Below are the code and all the weights of a small trained network. Each question names an input and a target symbol and asks about switching units off, where a switched-off unit gives its printed mean instead of its output.

import numpy as np


def w(rows, s, z=0):
    codes = np.array(rows[::2]) - 128.0
    scale = np.full(codes.shape[1], s)
    scale[-1] = z or s
    return codes * scale


def norm(h):
    return h / np.sqrt((h * h).mean(-1, keepdims=True) + 1e-5)


def f(y):
    return np.maximum(y, 0)


def softmax(a):
    e = np.exp(a - a.max(-1, keepdims=True))
    return e / e.sum(-1, keepdims=True)


def log_softmax(a):
    a = a - a.max(-1, keepdims=True)
    return a - np.log(np.exp(a).sum(-1, keepdims=True))


def net(x, mask):
    ids = ['ΔΛΣαβζμπτ'.index(c) for c in x.split()]
    T = len(ids)
    res = E[ids] + P[:T]
    u = 0
    for l in range(2):
        r = norm(res)
        for j in range(2):
            rows = slice(3 * j, 3 * j + 3)
            q, k, v = (r @ M[l][rows].T for M in (Q, K, V))
            z = softmax(np.where(np.tri(T) > 0, q @ k.T / 3**0.5, -1e9)) @ v
            o = O[l][rows]
            res = res + np.where(mask[u + j], z, o[:, -1]) @ o[:, :-1]
        u += 2
        y = f(norm(res) @ A[l][:, :-1].T + A[l][:, -1])
        res = res + np.where(mask[u : u + 4], y, B[l][:, -1]) @ B[l][:, :-1]
        u += 4
    return log_softmax(norm(res)[-1] @ U[:, :-1].T + U[:, -1])


Q, K, V, O, A, B = {}, {}, {}, {}, {}, {}
E = w([
[59,97,117,183,70,37,128,162],'Δ',
[141,160,247,144,109,167,109,83],'Λ',
[125,154,222,133,132,190,99,134],'Σ',
[134,128,249,143,145,217,132,103],'α',
[171,97,233,160,117,187,161,158],'β',
[208,180,207,87,92,120,186,122],'ζ',
[226,124,155,221,210,129,103,155],'μ',
[132,210,72,150,165,137,88,79],'π',
[118,100,76,157,91,179,150,117],'τ',
],0.014)
P = w([
[150,153,206,92,113,150,57,32],'0',
[168,153,161,131,112,178,86,73],'1',
[155,178,125,121,121,189,102,143],'2',
[140,194,90,97,111,157,121,189],'3',
[134,162,104,149,110,125,203,118],'4',
[93,184,81,148,127,99,194,155],'5',
[85,187,75,158,116,82,226,158],'6',
[53,192,98,184,103,61,254,136],'7',
],0.0079)
Q[0] = w([
[71,118,133,162,118,152,158,36],'L0H1',
[56,117,166,116,123,56,178,137],'L0H1',
[169,254,201,206,103,162,240,94],'L0H1',
[141,218,146,178,159,99,167,186],'L0H2',
[147,189,52,127,103,199,163,151],'L0H2',
[223,138,140,142,82,170,127,132],'L0H2',
],0.0089)
K[0] = w([
[65,158,226,113,74,125,114,118],'L0H1',
[152,140,211,151,191,76,173,104],'L0H1',
[2,133,38,226,118,19,199,215],'L0H1',
[110,119,146,141,100,79,207,213],'L0H2',
[57,85,101,159,43,75,135,186],'L0H2',
[16,104,103,99,117,140,130,167],'L0H2',
],0.007)
V[0] = w([
[236,71,171,95,76,94,159,187],'L0H1',
[184,169,183,140,215,146,101,151],'L0H1',
[123,90,172,2,99,171,203,126],'L0H1',
[177,80,74,104,176,143,190,67],'L0H2',
[155,121,112,193,49,190,156,43],'L0H2',
[174,130,113,144,177,197,160,134],'L0H2',
],0.0072)
O[0] = w([
[101,164,186,254,162,176,178,152,128],'L0H1',
[59,144,123,123,213,176,199,44,144],'L0H1',
[143,162,138,94,29,200,61,131,105],'L0H1',
[200,136,101,73,118,60,149,131,71],'L0H2',
[222,85,128,141,137,93,53,143,253],'L0H2',
[174,135,33,66,133,176,160,170,157],'L0H2',
],0.008,0.0062)
A[0] = w([
[92,203,74,198,107,169,98,130,166],'L0N1',
[171,68,202,210,208,99,117,220,252],'L0N2',
[141,69,1,102,73,153,100,165,212],'L0N3',
[105,70,92,18,191,84,134,111,111],'L0N4',
],0.0058,0.0035)
B[0] = w([
[144,113,99,131,140,33,45,111,171],'L0N1',
[2,138,107,19,115,17,127,164,255],'L0N2',
[132,107,173,220,179,114,77,200,177],'L0N3',
[53,194,126,48,162,129,56,65,149],'L0N4',
],0.0066,0.0072)
Q[1] = w([
[112,194,167,120,107,146,180,203],'L1H1',
[128,109,153,164,102,202,102,139],'L1H1',
[165,156,126,121,123,106,95,184],'L1H1',
[105,78,111,97,52,147,49,117],'L1H2',
[125,123,91,88,199,13,123,150],'L1H2',
[183,54,73,98,96,175,123,88],'L1H2',
],0.011)
K[1] = w([
[145,223,54,182,116,27,213,174],'L1H1',
[155,197,130,90,107,167,255,159],'L1H1',
[183,107,103,216,57,93,123,129],'L1H1',
[110,51,175,59,97,195,142,120],'L1H2',
[88,79,29,208,88,85,41,69],'L1H2',
[157,110,185,56,157,218,63,63],'L1H2',
],0.0087)
V[1] = w([
[254,214,98,64,124,123,164,45],'L1H1',
[177,117,106,177,225,173,65,93],'L1H1',
[153,204,213,85,26,73,133,100],'L1H1',
[184,53,202,82,165,213,236,222],'L1H2',
[112,163,108,203,46,210,117,78],'L1H2',
[75,45,215,120,89,113,86,140],'L1H2',
],0.0068)
O[1] = w([
[105,127,164,33,116,244,128,181,131],'L1H1',
[124,47,103,86,207,107,147,146,187],'L1H1',
[134,178,100,124,93,144,221,148,248],'L1H1',
[100,147,159,169,142,206,57,143,5],'L1H2',
[133,135,59,126,67,58,100,149,108],'L1H2',
[127,144,148,207,156,106,82,75,175],'L1H2',
],0.011,0.0032)
A[1] = w([
[103,33,106,167,190,87,118,65,68],'L1N1',
[122,138,183,79,96,118,70,85,3],'L1N2',
[127,59,225,73,151,179,80,168,218],'L1N3',
[255,34,129,91,79,84,30,193,40],'L1N4',
],0.0092,0.0024)
B[1] = w([
[81,133,168,122,96,153,130,205,191],'L1N1',
[117,62,150,87,127,145,152,183,149],'L1N2',
[136,143,60,178,98,67,147,113,254],'L1N3',
[184,65,132,185,131,147,155,246,226],'L1N4',
],0.014,0.0074)
U = w([
[134,124,51,169,79,115,117,70,155],'Δ',
[110,153,180,204,254,155,209,139,44],'Λ',
[221,101,141,169,140,108,110,220,144],'Σ',
[141,92,227,118,129,134,116,112,113],'α',
[71,91,178,123,122,147,76,152,82],'β',
[149,123,75,53,157,98,146,108,184],'ζ',
[170,204,207,224,191,123,52,81,251],'μ',
[115,225,143,135,75,169,161,174,143],'π',
[138,152,168,137,153,115,103,151,44],'τ',
],0.0075,0.0033)

Each question gives the input, a string of symbols that net reads in full, and the target symbol t.
The units are the heads (3 rows each of Q, K, V and O) and the neurons (one row each of A and B). Each row of codes is followed by its name. A weight is (code - 128) times the scale printed after its matrix; where a second scale follows, it is the last column's (O, A, B and U).
mask holds one flag per unit, layer by layer, with each layer's heads first. A switched-off unit (its flag False) gives its mean, the last column of its rows in O or B, instead of its output. The means were averaged over made-up inputs and are rounded, as every weight is.
A unit's drop is (log p(t) with every unit on - log p(t) with that unit switched off) / (log p(t) with every unit on - log p(t) with every unit switched off).
The circuit of an input: a set's keep is (log p(t) with only the set's units on - log p(t) with every unit switched off) / (log p(t) with every unit on - log p(t) with every unit switched off). Starting from all 12 units, units are removed one at a time, each time the one whose removal leaves the highest keep (on an exact tie, the one counted first), for as long as the keep stays at least 0.8.
units of the circuit, in order: the units of the circuit, biggest drop first
unit that matters most: the unit with the biggest drop
k most important neurons: the k neurons with the biggest drops, biggest first
heads that matter: for each layer, one digit per head in row order, 1 if its drop is at least 0.15 and else 0, layers parted by /
input Δ ζ β α β π ζ Σ, target ζ: heads that matter => 00 / 01
input α α Λ, target Δ: unit that matters most => L0H1
input τ α μ α τ π, target Σ: 2 most important neurons => L1N4, L0N3
input Δ Σ Σ, target μ: units of the circuit, in order => L1H1, L1N4
input α μ Σ β τ ζ μ β, target Λ: units of the circuit, in order => L0H1, L1H2
input Δ μ α Λ, target μ: units of the circuit, in order => L1H1, L0H2
input β μ β α, target Λ: heads that matter => 10 / 00
input Σ Λ α τ ζ Λ β Λ, target μ: heads that matter => 10 / 01
input τ ζ Λ β, target π: heads that matter => 10 / 10
input Λ α α ζ π ζ, target ζ: units of the circuit, in order => L0H1, L0N4
input τ α α π ζ Λ, target ζ: heads that matter => 00 / 00
input Λ β Λ α, target μ: heads that matter => 00 / 01
input β ζ ζ ζ π τ α π, target Σ: 2 most important neurons => L0N3, L0N2
input α ζ Λ Σ α, target Δ: heads that matter => 10 / 01
input β ζ α Λ, target π: heads that matter => 00 / 10
input β Σ ζ τ ζ Σ Σ, target π: heads that matter => 11 / 10
input α ζ Λ, target π: units of the circuit, in order => L1H1
input Λ τ ζ τ μ π β, target ζ: units of the circuit, in order => L0N4, L0H1, L1N4
input τ α ζ τ ζ α π β, target ζ: heads that matter => 00 / 00
input α Σ μ ζ ζ α, target π: heads that matter => 10 / 10
input μ α β, target Λ: units of the circuit, in order => L0H1
input π α τ τ π β τ Λ, target Σ: units of the circuit, in order => L0H1, L1N4
input ζ τ α ζ μ, target Λ: units of the circuit, in order => L0H1, L1H2
